Here is a tiny trained network, its code and every weight. The questions are about switching its units off for an input and a target symbol, where a switched-off unit gives its printed mean instead of its output.

import numpy as np


def w(rows, s, z=0):
    codes = np.array(rows[::2]) - 128.0
    scale = np.full(codes.shape[1], s)
    scale[-1] = z or s
    return codes * scale


def f(y):
    return y / 2 * (1 + np.tanh(0.7978845608 * (y + 0.044715 * y**3)))


def softmax(a):
    e = np.exp(a - a.max(-1, keepdims=True))
    return e / e.sum(-1, keepdims=True)


def log_softmax(a):
    a = a - a.max(-1, keepdims=True)
    return a - np.log(np.exp(a).sum(-1, keepdims=True))


def net(x, mask):
    ids = ['ΨΩβγεζηθλμξπ'.index(c) for c in x.split()]
    T = len(ids)
    res = E[ids] + P[:T]
    u = 0
    for l in range(2):
        r = res
        for j in range(2):
            rows = slice(2 * j, 2 * j + 2)
            q, k, v = (r @ M[l][rows].T for M in (Q, K, V))
            z = softmax(np.where(np.tri(T) > 0, q @ k.T / 2**0.5, -1e9)) @ v
            o = O[l][rows]
            res = res + np.where(mask[u + j], z, o[:, -1]) @ o[:, :-1]
        u += 2
        y = f(res @ A[l][:, :-1].T + A[l][:, -1])
        res = res + np.where(mask[u : u + 4], y, B[l][:, -1]) @ B[l][:, :-1]
        u += 4
    return log_softmax(res[-1] @ U[:, :-1].T + U[:, -1])


Q, K, V, O, A, B = {}, {}, {}, {}, {}, {}
E = w([
[135,93,129,127,131,98,101,157,142],'Ψ',
[129,87,147,127,149,94,104,173,129],'Ω',
[151,95,116,118,148,98,100,156,118],'β',
[149,81,114,111,138,90,102,179,113],'γ',
[164,103,85,83,152,94,82,154,120],'ε',
[140,88,126,81,156,117,143,162,132],'ζ',
[132,78,155,147,119,119,125,161,177],'η',
[187,89,128,93,117,127,142,126,186],'θ',
[158,77,66,67,55,121,135,42,135],'λ',
[79,118,163,73,142,143,166,59,105],'μ',
[192,254,128,102,77,101,181,144,31],'ξ',
[146,165,177,150,115,154,91,116,193],'π',
],0.0057)
P = w([
[113,80,114,118,170,135,82,111,145],'0',
[93,126,106,57,161,105,102,123,158],'1',
[135,110,159,49,120,186,73,136,117],'2',
[206,104,193,142,137,105,137,79,112],'3',
[123,178,127,42,98,48,172,118,181],'4',
[136,174,172,4,51,182,119,177,105],'5',
[232,141,224,137,56,108,178,109,93],'6',
[166,180,186,80,58,35,223,114,156],'7',
],0.0036)
Q[0] = w([
[102,123,112,106,144,68,137,121,163],'0.h0',
[175,112,254,2,98,69,107,90,153],'0.h0',
[96,141,118,73,105,252,52,180,63],'0.h1',
[46,184,73,68,115,82,128,164,184],'0.h1',
],0.044)
K[0] = w([
[146,91,172,117,99,198,127,147,77],'0.h0',
[161,225,152,122,80,130,175,134,108],'0.h0',
[211,84,137,253,210,119,159,46,83],'0.h1',
[177,71,154,130,111,253,72,138,53],'0.h1',
],0.035)
V[0] = w([
[171,103,141,153,131,150,109,209,194],'0.h0',
[184,80,46,113,144,60,123,247,25],'0.h0',
[82,165,77,49,177,121,172,71,83],'0.h1',
[78,4,168,108,152,122,196,181,126],'0.h1',
],0.015)
O[0] = w([
[112,155,54,133,156,115,139,148,141,55],'0.h0',
[111,125,140,130,108,6,130,130,148,2],'0.h0',
[87,146,119,59,106,153,118,169,140,217],'0.h1',
[135,90,167,163,88,132,194,186,139,170],'0.h1',
],0.011,0.0046)
A[0] = w([
[89,114,121,232,86,89,114,108,93,82],'0.n0',
[111,180,113,126,170,21,12,56,114,58],'0.n1',
[44,62,86,94,132,64,120,165,102,19],'0.n2',
[105,204,80,216,98,99,119,186,165,3],'0.n3',
],0.011,0.0027)
B[0] = w([
[101,110,105,252,116,121,101,139,102,66],'0.n0',
[160,123,149,118,141,170,17,87,39,252],'0.n1',
[80,167,148,104,53,143,43,153,135,155],'0.n2',
[1,88,65,155,141,140,146,110,55,67],'0.n3',
],0.0089,0.0012)
Q[1] = w([
[177,139,153,84,112,175,125,156,122],'1.h0',
[189,113,179,98,174,67,144,126,143],'1.h0',
[78,180,1,230,214,191,135,95,139],'1.h1',
[109,110,116,135,94,242,97,149,85],'1.h1',
],0.028)
K[1] = w([
[164,122,148,145,132,201,171,122,136],'1.h0',
[149,152,76,89,27,85,158,65,173],'1.h0',
[114,40,140,165,184,154,43,164,254],'1.h1',
[120,231,211,154,176,211,130,113,183],'1.h1',
],0.023)
V[1] = w([
[107,114,114,140,116,156,110,125,133],'1.h0',
[108,137,156,166,170,141,104,181,74],'1.h0',
[142,249,181,189,187,120,76,230,158],'1.h1',
[227,93,51,122,35,79,66,164,179],'1.h1',
],0.017)
O[1] = w([
[118,132,141,116,138,124,123,124,147,165],'1.h0',
[75,70,119,139,145,136,90,133,127,127],'1.h0',
[121,111,254,107,225,164,177,107,127,69],'1.h1',
[86,213,79,130,181,65,112,119,168,2],'1.h1',
],0.0099,0.0085)
A[1] = w([
[162,89,131,85,210,182,177,129,133,219],'1.n0',
[151,76,196,245,128,13,155,51,106,132],'1.n1',
[57,103,177,174,95,52,236,186,181,117],'1.n2',
[155,42,66,209,206,60,253,162,192,2],'1.n3',
],0.013,0.0016)
B[1] = w([
[150,154,91,147,187,162,125,126,152,254],'1.n0',
[126,175,92,222,115,174,149,94,39,143],'1.n1',
[131,15,111,120,165,119,132,215,114,161],'1.n2',
[115,112,195,157,89,78,151,6,212,139],'1.n3',
],0.012,0.011)
U = w([
[152,193,170,130,139,107,109,95,30,79],'Ψ',
[118,84,175,48,167,65,157,205,182,145],'Ω',
[66,128,154,56,156,109,3,70,138,118],'β',
[96,130,137,172,141,125,160,136,102,33],'γ',
[91,120,107,189,130,124,133,103,137,33],'ε',
[185,49,128,119,50,176,139,165,82,167],'ζ',
[117,105,148,165,127,105,162,71,160,75],'η',
[88,151,113,159,140,129,128,150,100,27],'θ',
[169,169,117,129,215,189,144,123,151,220],'λ',
[138,228,26,127,97,75,132,141,178,183],'μ',
[48,112,66,169,160,136,85,160,100,5],'ξ',
[143,209,254,72,82,80,195,79,217,226],'π',
],0.0032,0.0026)

Each question gives the input, a string of symbols that net reads in full, and the target symbol t.
The units are the heads (2 rows each of Q, K, V and O) and the neurons (one row each of A and B). Each row of codes is followed by its name. A weight is (code - 128) times the scale printed after its matrix; where a second scale follows, it is the last column's (O, A, B and U).
mask holds one flag per unit, layer by layer, with each layer's heads first. A switched-off unit (its flag False) gives its mean, the last column of its rows in O or B, instead of its output. The means were averaged over made-up inputs and are rounded, as every weight is.
A unit's drop is (log p(t) with every unit on - log p(t) with that unit switched off) / (log p(t) with every unit on - log p(t) with every unit switched off).
The circuit of an input: a set's keep is (log p(t) with only the set's units on - log p(t) with every unit switched off) / (log p(t) with every unit on - log p(t) with every unit switched off). Starting from all 12 units, units are removed one at a time, each time the one whose removal leaves the highest keep (on an exact tie, the one counted first), for as long as the keep stays at least 0.8.
units of the circuit, in order: the units of the circuit, biggest drop first
most important unit: the unit with the biggest drop
top k neurons: the k neurons with the biggest drops, biggest first
k most important neurons of layer l: the k neurons of layer l with the biggest drops, biggest first
heads that matter: for each layer, one digit per head in row order, 1 if its drop is at least 0.15 and else 0, layers parted by /
drop of u: that unit's drop, to one decimal
input Ω μ λ μ μ η, target ζ: units of the circuit, in order -> 1.h1, 0.h0
input ξ μ ζ ζ, target Ω: units of the circuit, in order -> 0.h0, 0.h1, 1.n2, 1.h1
input μ μ θ ξ ζ λ, target β: units of the circuit, in order -> 0.h1, 0.h0, 0.n1, 1.h1
input π Ψ ε λ λ, target μ: most important unit -> 1.h1
input μ π π γ λ λ ζ, target μ: units of the circuit, in order -> 1.h1, 0.h0
input Ψ ξ μ π ζ β, target Ψ: heads that matter -> 11 / 00
input ξ ζ π, target β: heads that matter -> 11 / 00
input μ ζ π π ζ π ζ Ω, target λ: units of the circuit, in order -> 0.h0, 1.h1, 1.n0
input μ Ψ μ γ λ, target ζ: heads that matter -> 10 / 01
input μ λ λ π ξ, target π: top 2 neurons -> 0.n1, 1.n0
input η ζ ζ, target η: heads that matter -> 11 / 01
input ε π ε, target λ: units of the circuit, in order -> 1.h1, 1.n0, 0.h0
input μ μ π μ η, target λ: units of the circuit, in order -> 0.h0, 1.h1, 1.n0
input μ π μ μ ζ ξ, target Ω: most important unit -> 0.h0
input ζ μ μ μ λ μ μ ξ, target Ω: top 2 neurons -> 1.n2, 0.n1
input Ψ γ μ ξ π γ μ, target Ψ: heads that matter -> 11 / 00
input μ π π π μ ξ, target Ψ: 2 most important neurons of layer 0 -> 0.n1, 0.n0
input ξ ξ μ μ ξ η γ, target β: units of the circuit, in order -> 0.h1, 0.h0, 0.n1
input π π ξ μ π λ, target Ω: drop of 1.n1 -> 0.1
input μ μ μ π λ Ω, target λ: drop of 1.h1 -> 0.8
input π π μ μ μ μ λ Ψ, target ζ: drop of 0.h1 -> 0.1
input ζ π μ μ θ, target ζ: most important unit -> 1.h1
input μ ξ μ μ μ μ, target Ω: 2 most important neurons of layer 0 -> 0.n1, 0.n2
input λ ξ μ μ μ Ω, target Ω: top 2 neurons -> 1.n2, 0.n1
